arr =
[[ -9  -9  -2 -21   6 -17  12  36 -16  -4 -15  -7  18]
 [ -3  -2   2 -23  21 -11  35  61  -9   8  -5  -3  42]
 [ -8  -7   2 -27  19 -20  33  69 -17   2 -13  -5  42]
 [ 24  24  17  41  -4  30 -19 -45  26  12  19  21 -27]
 [ -7  -5   3 -23  15 -18  24  58 -16   0 -15  -4  33]
 [ 23  23  17  40  -1  32 -17 -41  27  11  21  21 -22]
 [ 22  23  13  36  -2  28 -13 -37  25  11  21  19 -20]
 [ 22  22  15  42  -6  27 -17 -46  27  11  23  22 -27]
 [ 19  22  14  33  -5  26 -19 -44  26   8  14  18 -22]
 [ -9  -6   1 -26  14 -17  23  54 -15  -1 -16  -6  33]
 [ 26  27  15  37  -2  34 -20 -46  29  13  18  20 -25]
 [ -3  -3  -3 -24  20  -8  32  58 -11   7  -4  -6  39]
 [ 20  19  17  39  -2  25 -14 -36  23  11  20  20 -22]
 [ -4  -4  -2 -29  23 -10  36  65 -11   8  -6  -7  45]
 [ -6  -6   0 -27  21 -12  33  62 -12   6  -8  -6  41]
 [ -8  -5   6 -26  19 -22  34  69 -14   2 -13  -2  44]]
Counting starts at 1.
The entry at row 1, column 1 -> -9
The bottom-left entry is -8
Find the entry directly above 1.
A: 14
Find the entry at row 1, column 3.
A: -2
Find the bottom-right entry.
A: 44
Find the entry in row 3 and column 1.
A: -8
The entry at row 2, column 2: -2
Find the entry at row 3, column 3.
A: 2
Find the entry at row 2, column 1.
A: -3
Find the entry at row 1, column 2.
A: -9
Find the top-right entry.
A: 18
Find the entry at row 3, column 2.
A: -7

Read these off the matrix that follows. Counting starts at 1.
1) The entry at row 2, column 2?
2) The entry just left of -17?
3) The entry at row 1, column 3?
4) The entry in row 3 and column 1?
5) The entry directly above 49?
6) The entry at row 2, column 1?
7) The entry just left of the centre entry?
8) The entry directly above the largest entry?
[[  3  -7  -3   6   5  -3   4 -11  -3  11   4]
 [  1  23  -8  -3  -3  64 -27   6  38 -21 -32]
 [ -2   9   1  -6  -5  11  -7  11   7 -12  -7]
 [ -7   7   9 -14 -11 -20   1  24  -9 -16   4]
 [ -2  18  -2  -6  -6  38 -18  12  23 -20 -21]
 [  7 -23  -5  18  15 -22  18 -32 -16  34  17]
 [ -5   7   7 -11  -9 -10  -2  19  -4 -14   1]
 [  8   6 -15  14  11  61 -16 -24  33   6 -23]
 [ -4  -7   8  -5  -4 -38  12   9 -21   1  16]
 [  2 -17   2   6   6 -37  18 -12 -23  20  20]
 [ -4  27  -1 -12 -11  49 -26  22  31 -32 -28]
 [ -4  -2   7  -7  -5 -27   7  12 -14  -4  10]
 [  5 -18  -4  14  11 -18  15 -24 -13  26  14]
 [  6   0 -10  12   9  36  -8 -20  19   9 -13]
 [  1   2  -3   2   1  13  -4  -3   7   0  -5]]
1) 23
2) 2
3) -3
4) -2
5) -37
6) 1
7) 11
8) -3
